5, -17, -10, 30, 5, 3, -10, 14, -26, -5, 15, -17, -3, -6, 25, 12, -6, 7, -27, 13, -6, 6, -26, 4, -8, -6, 17, -1, -17, 5, 17, 7, 1, -7, -12 | E
-3, -12, -14, 10, 4, -2, -7, 18, 27, -7, 28, -9, 4, -13, 5, -2, 9, -8, -32, -7, 3, -9, -18, -6, -5, -6, 6, -3, -17, 6, -2, 22, 12, 1, -1 | E
9, -33, -18, 20, 12, -2, -21, 21, -23, -12, 9, -28, 5, -19, 16, -25, 24, -3, -20, 30, 2, 3, -17, -3, -17, 14, 17, -7, -25, 8, 15, 10, 9, -13, -2 | E
3, -14, -9, 14, 2, -4, -2, 22, 1, -9, 18, -11, 6, -14, 5, -3, 2, -6, -25, -1, -1, -5, -24, -1, 5, -4, 7, -3, -21, 6, 6, 13, 3, -3, -5 | H
2, -20, -9, 13, 2, 1, -4, 23, 4, -1, 23, -10, 1, -15, 6, 6, 5, 1, -26, 10, 3, 0, -11, -11, -8, -1, 23, 0, -24, 10, 1, 16, 2, -4, -1 | X
-1, -10, -9, 22, 2, -2, -4, 21, -10, -5, 19, -13, 3, -6, 15, 9, -5, 4, -31, 1, -6, 11, -24, 1, -14, -2, 14, 11, -14, 0, 9, 11, 1, 0, -4 | E
-4, 1, -8, 8, 4, -3, 7, 21, 17, 0, 26, -6, 5, 1, -4, 14, -16, -3, -36, -24, -6, -8, -28, 12, 4, -18, 4, 1, -12, 3, -1, 17, -1, 10, -4 | X
7, -23, -19, 17, 12, 8, -15, 19, -11, -10, 8, -13, -5, -14, 13, 1, 25, -12, -14, 19, 0, 0, -9, -7, -8, 6, 10, 1, -27, 3, 18, 14, 3, -5, 0 | H
0, -24, -15, 11, 7, 0, -15, 18, -7, -5, 15, -17, 3, -14, 10, -12, 10, -11, -30, 11, 5, -7, -18, -5, -7, 2, 8, -1, -25, 8, 8, 18, 10, -3, 4 | E
-5, 1, -3, 4, -9, -5, 6, 14, 19, -8, 30, -2, 2, 2, 1, 17, -16, -4, -38, -19, 0, -5, -28, 1, 4, -18, 2, 3, -4, 1, -5, 16, -3, 12, -9 | H
5, -25, -13, 21, -1, -1, -11, 15, 3, -6, 20, -6, 8, -15, 6, -9, 8, -2, -29, -2, 2, -1, -16, 1, -7, 1, 9, -1, -19, 3, 4, 28, 3, -9, -12 | H
0, -14, -10, 15, 3, -2, -5, 29, 3, -15, 26, -13, 3, -6, 12, 1, 3, 0, -40, 7, -4, -1, -32, -12, -5, -12, 13, -3, -26, 9, 4, 12, 2, 5, 0 | X
6, -14, -14, 9, 8, -1, -2, 17, 12, -6, 25, -6, 1, -15, 7, -15, 11, -12, -30, 1, 8, -6, -16, -7, 4, -4, 4, -9, -17, 4, 6, 23, 2, -3, -3 | E
-4, -4, -7, 6, -1, -1, 10, 16, 9, -4, 25, -6, 10, -6, 2, 14, -14, -1, -37, -19, 2, -6, -25, -7, 1, 3, 12, 2, -3, 6, 2, 15, -3, 7, -6 | P
8, -29, -19, 18, 3, 3, -8, 27, -13, -11, 18, -14, 7, -15, 12, -15, 17, -2, -26, 12, -1, -1, -10, -4, -9, -2, 10, -4, -16, 9, 20, 22, 9, -21, -8 | P
5, -30, -21, 18, 16, 3, -13, 27, -5, -13, 10, -18, 7, -23, 10, -8, 21, -10, -21, 22, 3, 1, -11, -9, -7, 2, 12, -18, -30, 4, 4, 11, 8, -11, 10 | E
-2, -10, -15, -2, 8, -1, 2, 16, -4, -15, 16, -12, -2, -9, 2, -2, 5, -6, -25, 10, 4, -1, -15, -9, -10, -6, 8, 3, -13, 3, 6, 6, -1, 3, -16 | H
3, -10, -12, 9, 2, -4, 1, 19, 5, -14, 20, -15, 0, -7, 4, 0, 4, -3, -18, 2, 0, 0, -21, -8, -10, -4, 9, 3, -14, 1, 4, 17, 2, 2, 0 | H
-2, -8, -11, 11, 5, 3, 3, 9, 8, -3, 25, -7, 6, -5, 2, 7, -7, -3, -31, -5, 3, 0, -26, -1, -3, -11, 11, 2, -8, 3, 0, 8, -2, 7, -3 | E
2, -13, -5, 11, 1, -8, 3, 12, 11, 1, 27, -6, 2, -14, 0, 9, -8, -1, -36, -14, 5, -7, -18, 10, -1, -15, 7, -5, -14, -6, 3, 14, -18, 8, 12 | H
-1, -14, -12, 11, 6, -2, -6, 18, 6, -7, 18, -19, 5, -12, 11, 7, -4, -7, -32, -2, -3, -6, -20, 3, -11, -5, 11, -2, -22, 3, 5, 15, 3, -3, -1 | X
-3, -20, -14, 17, 5, 6, -13, 18, -7, -7, 15, -17, 2, -13, 10, -5, 12, -3, -26, 8, 1, 0, -16, -6, -12, -4, 9, -5, -19, 6, 12, 27, 9, -1, -4 | X
0, -22, -11, 15, 4, -4, -1, 14, 7, 0, 23, -12, 7, -18, 6, 1, -9, 3, -34, -6, 2, 4, -21, 2, -7, -11, 4, 1, -17, 6, 4, 17, 1, -2, 0 | H
9, -29, -18, 18, 11, 5, -11, 14, -8, -10, 5, -18, -2, -18, 20, -10, 16, -8, -15, 22, 6, 3, -19, -1, -9, 3, 13, 0, -28, 6, 10, 14, 11, -1, 4 | P
-3, -4, -9, 10, 2, -7, 1, 18, 19, -2, 27, -3, 7, -4, 4, 3, -4, -5, -37, -17, 2, -8, -29, -8, -2, -19, 6, -3, -9, 4, -3, 23, 3, 4, 2 | E
4, -33, -14, 17, 7, 3, -14, 16, -15, -8, 2, -18, 0, -34, 15, -18, 20, -5, -8, 23, 3, 0, -6, -2, -18, 9, 7, -10, -21, 6, 16, 12, 8, -14, 6 | X
-4, -4, -7, 10, 0, -3, 6, 16, 6, -3, 24, -8, 2, -4, 8, 17, -18, 4, -32, -12, -1, -1, -35, 2, -6, -10, 10, -5, -5, 4, 1, 14, 0, 6, -8 | E
-7, 18, 2, 2, 5, -10, 24, 8, 22, 3, 30, -2, -1, 10, -2, 43, -41, 11, -47, -40, 4, -7, -36, 7, 12, -31, 6, 13, 6, 0, -12, 11, -12, 16, -3 | E
-10, 14, -2, 0, -11, -8, 18, 10, 40, 11, 33, 2, 11, 8, -1, 37, -36, 2, -46, -39, -5, -13, -32, 3, 10, -31, 4, 5, 8, 1, -15, 11, -8, 26, -5 | X
-1, -6, -7, 6, 1, -8, 6, 18, 24, -4, 30, -10, -1, -5, 7, 13, -11, -4, -35, -20, 1, -10, -28, -2, -10, -10, 10, 3, -10, 6, -2, 21, -16, 6, -4 | X
-6, -17, -13, 11, 1, -4, 1, 26, 1, -2, 33, -4, 9, -10, 2, 2, -7, 15, -44, -7, 12, -6, -19, -8, 2, -7, 9, 0, -6, 8, 14, 24, 3, -14, -1 | P
5, -40, -19, 22, 3, 4, -18, 30, -17, -9, 15, -17, 5, -20, 14, -23, 37, -5, -25, 23, 5, 0, -11, -13, -8, 10, 14, -11, -23, 11, 18, 17, 9, -20, -1 | P
-2, -19, 0, 12, 3, -8, 3, 10, 9, -2, 15, -10, 2, -11, -1, 4, -8, -1, -26, -1, 4, -1, -16, -3, -6, -4, 2, -1, -12, 0, 4, 18, 1, 4, 2 | X
-6, -3, -4, 0, 6, -6, 13, 13, 19, -4, 29, -5, 6, -4, 3, 14, -9, -7, -31, -15, 4, -6, -23, -6, -3, -12, 6, 1, -6, 3, -7, 17, 4, 10, -5 | X
-4, -8, -9, 15, 1, -11, -7, 13, -1, -1, 19, -11, 1, -7, 10, 9, -6, 0, -32, -2, -3, -5, -25, 1, -3, 1, 14, 0, -13, 4, 6, 10, 3, 0, -5 | E
-3, -12, -7, 8, 3, -3, -3, 17, 5, -5, 19, -8, 6, -8, -1, 3, -3, -2, -22, 0, 1, -6, -22, -1, 2, -4, 8, 4, -12, 3, 4, 16, 5, -3, -5 | X
-2, -9, -11, 8, 2, 3, -3, 15, 6, -12, 17, -16, 2, -10, 10, 29, 2, -6, -26, 1, 0, -2, -16, -5, -8, -3, 13, -3, -13, 1, 8, 20, 4, 7, -2 | H
4, -22, -8, 20, 6, -1, -7, 19, -9, -12, 14, -18, 0, -13, 17, -5, 7, 1, -23, 12, -2, -4, -9, 0, -14, 14, 7, -2, -11, 7, 11, 14, 10, -4, -16 | E
2, -20, -15, 9, 3, 1, -9, 15, -6, -6, 20, -14, 5, -15, 9, 1, 8, -4, -31, 8, 3, -4, -21, -3, -4, -6, 14, -3, -12, 6, 10, 16, 5, -1, -4 | X
-1, -13, -9, 14, 3, -3, -3, 17, 1, -23, 25, -11, 2, -9, 5, 7, 1, -5, -27, 2, 0, -2, -18, -4, -5, 1, 9, 0, -19, 6, 3, 17, -1, 1, -3 | H
5, -23, -18, 14, 14, -3, -4, 15, 2, -9, 15, -14, 3, -15, 8, -17, 16, -5, -30, 11, 3, -1, -15, -5, -3, -7, 9, -9, -28, 6, 3, 17, 2, -4, -1 | E
1, -23, -15, 14, 6, 1, -7, 20, -5, -10, 23, -17, 9, -21, 11, -8, 9, -3, -33, 7, -1, -3, -16, -5, -6, 0, 11, -8, -21, 9, 11, 18, 7, -10, 4 | P
3, -4, -65, 8, 5, -1, -2, 16, 4, -6, 7, -22, 1, -12, 7, 10, 0, -2, -26, -1, 3, -1, -16, 0, -11, -15, 8, 0, -20, 3, 0, 17, -3, 6, -1 | P
-6, -7, -5, 8, 0, -4, 0, 13, 12, -2, 23, -8, 5, -9, 5, 14, -7, 1, -29, -6, 6, -6, -15, -2, -10, -14, -2, 3, -10, 7, -2, 14, 3, 4, -6 | X

1, 0, 1, 0, 1, 4, 0, 1, -1, -2, 2, 1, -3, 2, 1, 0, -2, 0, 2, 1, 0, 3, 3, 2, 1, -1, 0, 0, -2, 0, -2, 0, -1, 5, 0 | U
4, 8, 10, -2, 2, 32, -3, -1, -3, -11, 12, 2, -15, -1, 13, -5, -10, -4, 4, 5, -3, 22, -6, 5, 1, -1, 2, -2, 2, 5, 0, 3, 1, 2, 11 | Q
5, 3, 2, 2, -2, 9, 0, 2, 1, -5, 5, 3, -10, 1, 1, 2, 0, -1, 4, -15, 2, 5, 8, 5, 2, 0, 1, -3, -4, 0, -1, 0, 0, 0, 0 | Q
4, 4, 9, -5, 10, 34, -1, 0, 0, -8, 17, -2, -15, 1, 14, 3, -11, 1, 6, 54, -7, 26, -5, 2, -1, -3, -2, 2, -5, 8, -8, 4, 1, 7, 11 | U
7, 8, 0, 14, -7, -28, 0, 8, 1, -3, -2, 5, -20, 5, 9, 1, 3, 6, -11, -58, 9, 4, 36, 5, -2, -2, 0, -2, -16, -4, -16, -6, 0, -3, 10 | Q
-1, -5, 3, -21, 0, 58, -3, -4, -5, -7, 13, 5, 6, -4, -12, 0, -6, -12, 33, 33, -2, 6, -26, 0, 2, 2, -2, -4, 13, 7, 25, 2, -5, -4, -14 | U
5, 6, 3, 15, 2, -32, -1, 3, 1, 6, 3, -6, -12, 1, 12, -6, -7, 9, -14, -5, 7, 12, 25, 4, -4, -3, -9, 6, -15, -5, -22, 0, 3, 2, 16 | Q
